Below is a small trained network, with its code and all its weights. Each question gives an input and a target symbol and asks what happens when units are switched off, that is, made to give their printed mean instead of their output.

import numpy as np


def w(rows, s, z=0):
    codes = np.array(rows[::2]) - 128.0
    scale = np.full(codes.shape[1], s)
    scale[-1] = z or s
    return codes * scale


def norm(h):
    return h / np.sqrt((h * h).mean(-1, keepdims=True) + 1e-5)


def f(y):
    return np.maximum(y, 0)


def softmax(a):
    e = np.exp(a - a.max(-1, keepdims=True))
    return e / e.sum(-1, keepdims=True)


def log_softmax(a):
    a = a - a.max(-1, keepdims=True)
    return a - np.log(np.exp(a).sum(-1, keepdims=True))


def net(x, mask):
    ids = ['ΛΨδζηθτω'.index(c) for c in x.split()]
    T = len(ids)
    res = E[ids] + P[:T]
    r = norm(res)
    for j in range(2):
        rows = slice(2 * j, 2 * j + 2)
        q, k, v = (r @ M[0][rows].T for M in (Q, K, V))
        z = softmax(np.where(np.tri(T) > 0, q @ k.T / 2**0.5, -1e9)) @ v
        o = O[0][rows]
        res = res + np.where(mask[j], z, o[:, -1]) @ o[:, :-1]
    y = f(norm(res) @ A[0][:, :-1].T + A[0][:, -1])
    res = res + np.where(mask[2:14], y, B[0][:, -1]) @ B[0][:, :-1]
    return log_softmax(norm(res)[-1] @ U[:, :-1].T + U[:, -1])


Q, K, V, O, A, B = {}, {}, {}, {}, {}, {}
E = w([
[159,114,105,116,7,151,168,123],'Λ',
[40,57,125,85,131,151,83,138],'Ψ',
[130,45,150,149,137,145,95,52],'δ',
[147,87,159,130,33,73,184,84],'ζ',
[216,89,118,135,194,130,130,163],'η',
[169,177,137,152,107,91,87,202],'θ',
[118,187,144,209,94,124,86,143],'τ',
[84,96,162,130,75,64,196,137],'ω',
],0.0017)
P = w([
[102,54,3,189,114,48,101,129],'0',
[133,75,73,170,110,68,101,132],'1',
[148,92,110,155,113,92,105,137],'2',
[147,107,142,145,112,112,106,144],'3',
[154,120,166,137,110,132,116,145],'4',
[153,131,195,127,116,154,133,140],'5',
[159,139,233,122,121,167,152,132],'6',
],0.0014)
Q[0] = w([
[140,127,197,176,81,90,116,141],'head 0',
[2,144,15,40,100,134,151,68],'head 0',
[152,192,117,150,218,149,90,158],'head 1',
[246,95,219,192,84,107,157,179],'head 1',
],0.0064)
K[0] = w([
[151,110,197,77,157,185,187,123],'head 0',
[124,101,21,161,145,74,122,125],'head 0',
[121,238,173,172,20,72,167,143],'head 1',
[146,129,254,91,151,214,145,120],'head 1',
],0.0065)
V[0] = w([
[153,125,33,116,87,252,53,85],'head 0',
[34,183,145,163,39,89,26,189],'head 0',
[9,117,148,207,146,167,105,22],'head 1',
[225,199,191,176,71,164,165,9],'head 1',
],0.002)
O[0] = w([
[71,124,210,119,117,59,205,208,68],'head 0',
[190,37,112,87,241,162,211,91,167],'head 0',
[229,105,153,59,144,140,88,199,26],'head 1',
[110,43,5,137,146,32,119,152,2],'head 1',
],0.0026,0.00079)
A[0] = w([
[132,131,139,84,88,135,79,229,112],'neuron 0',
[107,134,135,154,130,73,74,157,111],'neuron 1',
[132,242,211,2,142,166,115,118,7],'neuron 2',
[130,76,101,118,148,155,74,162,133],'neuron 3',
[112,88,101,113,83,122,193,117,128],'neuron 4',
[121,86,103,167,180,97,130,92,116],'neuron 5',
[58,94,137,140,141,69,163,158,174],'neuron 6',
[66,161,130,124,66,147,148,68,11],'neuron 7',
[150,134,206,110,118,141,176,117,177],'neuron 8',
[78,164,132,165,60,148,107,119,155],'neuron 9',
[149,153,149,115,164,146,108,179,100],'neuron 10',
[108,53,152,12,88,132,18,139,118],'neuron 11',
],0.0035,0.0022)
B[0] = w([
[89,99,166,152,156,100,104,42,165],'neuron 0',
[111,120,107,100,97,160,168,115,187],'neuron 1',
[168,65,138,92,150,161,219,2,150],'neuron 2',
[136,180,99,101,111,87,146,124,200],'neuron 3',
[98,170,143,156,196,137,117,144,180],'neuron 4',
[67,145,176,84,121,141,116,131,218],'neuron 5',
[195,124,144,119,110,168,109,111,172],'neuron 6',
[110,218,73,48,51,25,63,131,152],'neuron 7',
[94,138,93,109,89,131,89,179,219],'neuron 8',
[143,118,101,122,196,131,184,153,204],'neuron 9',
[100,60,102,125,133,120,118,95,146],'neuron 10',
[123,60,102,183,136,157,50,236,253],'neuron 11',
],0.0037,0.0023)
U = w([
[115,72,107,167,114,139,25,249,128],'Λ',
[185,104,158,26,234,33,168,162,77],'Ψ',
[61,224,43,63,57,67,115,132,253],'δ',
[22,170,240,144,203,175,121,91,124],'ζ',
[187,121,196,63,27,207,187,102,122],'η',
[116,40,131,183,102,41,150,4,82],'θ',
[235,199,90,147,180,165,47,52,63],'τ',
[143,139,54,202,182,182,253,156,143],'ω',
],0.0069,0.0011)

Each question gives the input, a string of symbols that net reads in full, and the target symbol t.
The units are the heads (2 rows each of Q, K, V and O) and the neurons (one row each of A and B). Each row of codes is followed by its name. A weight is (code - 128) times the scale printed after its matrix; where a second scale follows, it is the last column's (O, A, B and U).
mask holds one flag per unit, heads first, then neurons. A switched-off unit (its flag False) gives its mean, the last column of its rows in O or B, instead of its output. The means were averaged over made-up inputs and are rounded, as every weight is.
A unit's drop is (log p(t) with every unit on - log p(t) with that unit switched off) / (log p(t) with every unit on - log p(t) with every unit switched off).
The circuit of an input: a set's keep is (log p(t) with only the set's units on - log p(t) with every unit switched off) / (log p(t) with every unit on - log p(t) with every unit switched off). Starting from the 12 units with the biggest drops (on a tie, the unit counted first), units are removed one at a time, each time the one whose removal leaves the highest keep (on an exact tie, the one counted first), for as long as the keep stays at least 0.8.
units of the circuit, in order: the units of the circuit, biggest drop first
most important unit: the unit with the biggest drop
top k neurons: the k neurons with the biggest drops, biggest first
drop of u: that unit's drop, to one decimal
input ζ η ω ω, target δ: units of the circuit, in order : (neuron 7; head 1)
input θ τ η, target Ψ: units of the circuit, in order : (neuron 11; neuron 5)
input θ δ θ θ, target ζ: units of the circuit, in order : (head 1; head 0; neuron 11; neuron 5)
input δ θ ω θ η, target ζ: units of the circuit, in order : (head 1; neuron 5; neuron 11)
input η θ η ζ θ τ, target ζ: most important unit : head 0
input η ζ η, target δ: units of the circuit, in order : (head 0; neuron 11; head 1; neuron 5)
input Ψ η Ψ ω θ, target τ: units of the circuit, in order : (head 0; neuron 11)
input ζ θ θ Ψ ω τ, target τ: units of the circuit, in order : (head 0; neuron 11; head 1)
input τ δ η Λ δ η, target θ: top 2 neurons : (neuron 0; neuron 11)
input η δ η, target θ: units of the circuit, in order : (head 0; neuron 11; neuron 0; neuron 1)
input δ δ Ψ η ζ Λ, target δ: units of the circuit, in order : (neuron 7; neuron 8)
input θ Ψ δ η τ, target ω: top 2 neurons : (neuron 9; neuron 11)
input δ Ψ ζ θ ζ ω, target η: units of the circuit, in order : (head 1; neuron 2)
input ω Λ δ τ δ δ, target Λ: most important unit : neuron 11
input ω δ τ, target θ: top 3 neurons : (neuron 11; neuron 8; neuron 0)
input ζ τ θ Λ Λ η, target η: top 2 neurons : (neuron 6; neuron 11)
input η δ Λ τ, target η: top 3 neurons : (neuron 11; neuron 6; neuron 1)
input ω Λ η, target η: top 2 neurons : (neuron 11; neuron 4)
input θ ω δ η ζ, target δ: top 2 neurons : (neuron 7; neuron 11)
input θ η Ψ ζ, target η: most important unit : head 1
input ζ θ τ ω, target ζ: top 2 neurons : (neuron 4; neuron 11)
input δ η η θ η τ τ, target Ψ: top 2 neurons : (neuron 11; neuron 8)
input τ δ ζ τ, target δ: top 2 neurons : (neuron 11; neuron 3)
input θ Λ τ ζ ω τ, target τ: top 2 neurons : (neuron 11; neuron 8)
input δ τ θ τ, target ζ: top 3 neurons : (neuron 5; neuron 11; neuron 9)
input Λ θ θ, target ζ: top 2 neurons : (neuron 5; neuron 11)
input τ ζ ζ δ Ψ τ θ, target Ψ: most important unit : head 0
input δ δ η ζ τ ω, target δ: drop of head 0 : 0.3
